A new row, then what is left of it after taking away its nearest point in the smallest flat space through zero that holds the last named rows above it.
bon, 2 rows:
[[ 13   5  -2  26  10   7   1   2  20  -2 -15   9   7  10 -27  10 -14   3
   12  15   8  36  12   1  18  20  11   7  27 -19  14 -19 -34 -20]
 [ 10   0  -4  27   8  -7  -8  -7   3  -3 -24   1  -2   4 -32   9  -5  -5
   15  12   1  34  24   3  10  38  28   2  21 -26   7 -20 -49 -23]]
New rows:
[ -7   2   6  10 -21  22  14  13  10  -2  30  -7 -12   8  21 -20 -19 -15
 -12  -6   4  -5 -27   4   9 -21 -29 -11  14  13  18  12  29   4] : [ -7  -2   3  19 -20   7   4   3  -4  -4  15 -14 -21   4   7 -18 -12 -24
  -5  -5  -2   4  -9   7   5   7  -5 -15  15  -1  14   5   1  -6]
[-29  -8 -22 -10  -8 -38 -13   6 -44  13   1 -38 -19   9   7 -15  21 -12
   1  -1 -19  -9  20   9 -25  21  30 -18 -18   7 -29   7 -23  -8] : [-18   3 -19  -1   0  -9   4  24  -4  14  12 -19   1  24   5  -9  -2   4
   0  11  -3  10   3   6  -3  -4   3  -6   4  12 -10   1  -9 -11]
pur, 3 rows:
[[ 12  17  17   2  -7   9   8  -1 -15 -28 -11   7  -6   4   1  34 -17  -1
    3  -7 -22   4   1 -11  -7 -13   0  10  16  15  -5  -7  26   2]
 [ -7   4   5  -8   6  -3  -1   4   9   5  -5  23  14  -8   4   0  23   2
  -34   0   4   3  23 -23  -3   9 -35  -2   1 -19   3   2  -3  -6]
 [  9  -2   9  17  -8   8  28  -4  -6  34  -7  -6   6 -14   0 -45   2  20
    7 -10  33 -10 -15  16 -16  17 -18  -7   7 -19  -7   9 -35   5]]
New rows:
[-30  -3  12 -13  -8  -6 -13 -30 -24 -10  15 -21   3 -10  -4  22 -17  -3
  32 -11 -16  -7 -39 -10  13  -1   6  14  12   2  -2  16 -11  -9] : [-34  -3  13 -16  -5  -8 -13 -28 -18  -2  14 -11  11 -15  -2  15  -3  -1
  15 -11  -9  -7 -29 -19  11   6 -12  11  11 -10   0  18 -18 -12]
[ 11  13   6  11 -11   3  27  -9 -11  24 -15 -24 -13 -11   3 -58 -16   5
  24 -18  25  -1  -8   3 -24  20   9 -14   7   0   0   8 -27   7] : [ -1  15  -2  -8  -1  -6   1  -4   0  -2 -10 -10 -12  -2   5 -21  -7 -12
   3  -8  -1   9  15 -20 -10  10  10 -10   0   8   8   1   1   0]
Vop (4 x 34):
[[-15 -29  11  12 -12  -6 -10  20 -31  15 -18  -5  11   9  28   4  -5 -16
    7 -11  16  13  -8  -3  29 -18   3 -23  17  -3 -23   6  -3  -8]
 [-23  31  15 -26  -7  29   7  -2   9  -2  38   5   5  14  -5  10 -25   2
   29  -9  31 -22  -8 -38  12 -12  15 -14   6 -31  -8 -40  11 -11]
 [-23   6  15  21 -17   5   0 -13  12  14  10 -28  -2 -12   5  18  -5   2
   -4  17   6  16  -1   6 -32 -10  -7   1  -2   6   1   4  -5  14]
 [  1  12 -10  19   4 -29 -31 -22  30 -23  21  -1   4  -4 -33 -11  42 -16
    6  11  11  13  17   1  25 -37  -8 -26  11   0  -3 -28  12   6]]
New rows:
[-25  35  11 -32 -16  31  20  -3  -7   8  16   8   4   6  22  29 -31  16
  12  18   5 -25 -15 -41 -20  12  -6  10   4 -13 -12  12  14   4] : [ -5  15  -7 -11  -6  -5  -3  -6  -6  -5  -3  13   6   1  11  12   8   3
   0  22  -7  -7  -2 -19   2   0 -17   0  10   4 -13  22  15   8]
[ 10  -9  -1  -9 -43  21  21  11   4   5  -4  -9  24  11  33   7 -40  23
  17 -13  18  25   5 -24 -17  -6  30   3   0  -1  28   4  -9 -20] : [ 26  -9 -16   0 -33  -1   7   1  18 -11  -5  -3  23   6  13  -6 -12  18
  11  -8  10  31  17 -13  -6 -13  23  -1   1   7  33   1  -5 -16]
[-11  -6   8 -11  -5  -7 -22 -35  26 -21 -17  -5   8  -4 -28   6  10  17
   8  12  -4  -9  13  11  11   5   3  -2 -17  -9  -3 -23   9 -11] : [-15 -18  14 -12 -10  -1 -15 -23   9  -9 -30  -7   9  -2 -10  11  -3  18
   6   7  -5  -8   6  12   9  12   5   1 -16  -8  -8 -11   4 -14]
samip (5 x 34):
[[ 15   6 -29 -11  35  12  -2 -14 -48  17  18 -21 -29  29  -4  12  -8 -10
   20 -11   8  10  -9  11 -21 -21  -9  22  -9   8  -8 -14 -10  37]
 [ 10  26  -9 -37  -1  -6 -10   5 -18  14 -26  -9 -22 -34   7 -14 -15 -20
    0 -30  22 -10  13  -4   8 -19  12 -26   6 -42   1   1  -3  23]
 [ 13  32 -32 -40  29 -13 -14 -13 -34  13  11 -37 -23  35  12   4   6   7
   35 -42   1  27  -7  11   0 -33   5   2  12 -40   2 -16 -25  39]
 [  8  13 -19 -20  15   5   5  -2 -34   9   8 -26 -20  23   1  19   8   1
   22 -16   4  33 -19  10 -15   4  -5  13   6  -2  -2  -9 -23  22]
 [ 12  16 -20 -27  17   9   5   0 -44  16  -1 -26 -30   8   0  16  -4 -11
   17 -19  15  24 -13   9 -17   0  -5   7   2  -5  -4 -10 -20  32]]
New rows:
[  5 -39  14  14  -8   0 -22  10  49 -28  -2  21  21  12 -12  -7 -18 -15
  -3   1  21 -24  12 -25  14  -1  -8  13   1 -11  -3  17  13 -26] : [ 11 -27   4  -7   2   4 -15  12  21 -18  -3  -1   2  21 -10   8 -19 -18
  10 -13  30   1   1 -17   3   5 -13  17   5 -15  -4   7  -6  -4]
[ -3  17  13 -13  19  -2   8 -10  -7   0   4 -32  13  37  19  15  13  37
  25   1 -19  28 -20   3 -19  -7 -14 -10  26 -22 -13 -27 -12  22] : [  0   5  14   3   4  12   5  -6  -7   0  -8  -3  10  -3   7  -1   7  11
   5  15  -8  -6 -12 -10 -23  -8  -8 -12  16 -13 -20  -5  10   6]
zavo, 2 rows:
[[ -1  34 -21   0  -7  -8   0  11   1   3  22  -4  10  10  -5   8  20 -18
   -7   0  19  -8  15  21 -16   5  -4 -10 -31 -16  44  10 -29  33]
 [-11 -34   8 -24  29 -12   5 -26 -12   3 -14   9 -15  -1  -5 -21 -11  15
   13 -20 -14   9 -14 -17 -10 -22 -21   9  18  25 -41  -4   5 -47]]
New rows:
[-23 -12 -19 -12   5 -14 -17 -23 -10  15   9   9   2   8   8 -22  -3  24
  13 -29  -7 -11 -24  -8  19 -21  -6  -2  19   2 -25  -5  10 -20] : [-17   6 -23   1 -10  -7 -20  -9  -4  13  16   4  10   8  11 -11   3  16
   6 -18   0 -16 -17   1  25  -9   5  -7  10 -11  -4  -3   8   5]
[ 17   0 -25  -4 -12   8 -19   6  -3   2  -6  10   2  -8 -13  31   8   4
   7  -4  14 -15   5  -5   6  -3  31   6  17 -17  25  -5  41  -1] : [ 11  -4 -29 -16   0  -1 -17  -3  -9   5  -5  13  -2  -5 -17  24  10   5
  11 -14  14 -14   4  -6  -5 -12  19   7  14 -11  21  -3  33 -12]
[-17   8 -21  -5  30  -4   3  -9  23  -3  -2   2   5 -23 -19 -34  -4   9
  17 -14 -24   1  11   9 -25 -52   4  -6   6  -4   3  18  -5  15] : [-10   9 -15   8  17   7   0   0  29  -6  -6  -1   8 -28 -14 -26  -8  10
  13  -3 -26   0  11   8 -11 -42  18  -6  12 -10   3  15   7  24]
tulis, 5 rows:
[[-17  18   1  47 -33 -14  -6 -18  12  25  36  -9   3  -3  17   2  -8   7
   27   2  -4  31  -6 -18 -20  -1  -3  19  36   2 -12 -42  12  19]
 [-14   2   8  41 -28 -20   4 -28  12  15  38  -7  -2   7  44   2 -10   8
    7   4  15  12   8 -23 -39  -4 -17   8  23  -3  -3 -26  -9  22]
 [-18  -3   2  23 -22   2   9 -18  16  25  26 -14 -14  23  41   6 -10   8
    9   4  13  17  11  -4 -48  -3 -29  17  16  -2  -2 -19 -15  22]
 [-24  12  -2  43 -36  -4   1 -12  14  38  36 -18   0   3  20   8 -10   6
   27   4 -11  38  -4 -10 -26  -1 -15  27  37  -5 -15 -43  10  24]
 [-20 -13  -1   4 -14   4  18   5  -1  27  14 -13  -8  16  39  13   0  -6
   -5   7  -1   9  11  -6 -34  -6 -25  11   7 -22  -5  -8 -10  27]]
New rows:
[ -1  41   0  25  -9 -17 -22   2 -37   5  16  11  -5   2   1 -25   0  -4
  41  -2  19  22 -13 -16  -7  -2  21   7  32  26   7 -33  32  16] : [  4   2   4   0   3  -4   2   5 -34   2   6  -6   2   2  -1 -16 -13  -2
   5   2  11   3   1   8   3   1 -14   0   7   6  12   0   9   3]
[  1  -5  22 -29   3   8  20   1  23   5  11   3  22 -28  10  -5   3 -16
 -16   2 -10   0  11 -30  14   5   4   2  30 -19  24  19 -11  16] : [  2   7  19 -29   5  18  10  -4  32   5   7   5  11 -17   2 -10   2 -10
   0  -2  -2   8   8 -21   6   7   8   9  32  -1  26  14 -11  11]
tuk, 4 rows:
[[-19   0  -2 -13  19  -6 -14   7  -5 -13 -16   3 -12  16   3 -17   5  -6
   22   5  14  10  12  10 -15 -17 -29 -13  -5 -10 -17  17 -10  11]
 [-14  15 -13 -24  35  11  33  -6 -11  -6  -3   1  -3  10   2  -6 -22  33
   34  13  11  -4   3  32 -14 -18  10  -9  36  15   7  -2  -5 -32]
 [ 21   9   1 -19  -7  19  -1  13   0   1  17  47  -3   5  -4  23  -2  -1
    1   1  13  -8  17  23 -24  11  20   8  12  17  35  -4  -5  -8]
 [-19 -16  -4   6   7   7   0  -6  -4   2  -4 -24   3  12  19 -22   5  -7
    9  14 -10  13  -3  -8   6  -8 -16 -19  -1 -12 -25   4  11   7]]
New rows:
[ -2 -25 -15   1   7  28 -15   0  18  -5  12  23   8 -24 -14  12   0  -3
  -5  -4 -21  -2  11 -18 -11  -2   7   4   1 -13 -36   2  18  28] : [ -5 -15 -18  -4  18  21  -6  -3  16  -9   6  20   6 -27 -21  12  -8  11
   2  -7 -16  -6   9 -11 -11  -8   9   7   8  -9 -34   2  12  18]
[ 20   6   5 -24  10   7  22  12 -15 -21  -6  12 -16   9 -19 -12  -8  39
  23  14  15 -17  24  24 -20   8  19   3   6  -5  46  -3  11 -25] : [ 16 -10  10  -2  -5  -1   7   8 -10 -16  -9 -12 -11   5 -12 -22   5  20
   6  12   0  -9  15  -3  -2  13   5  -1 -16 -21  24  -1  20  -4]
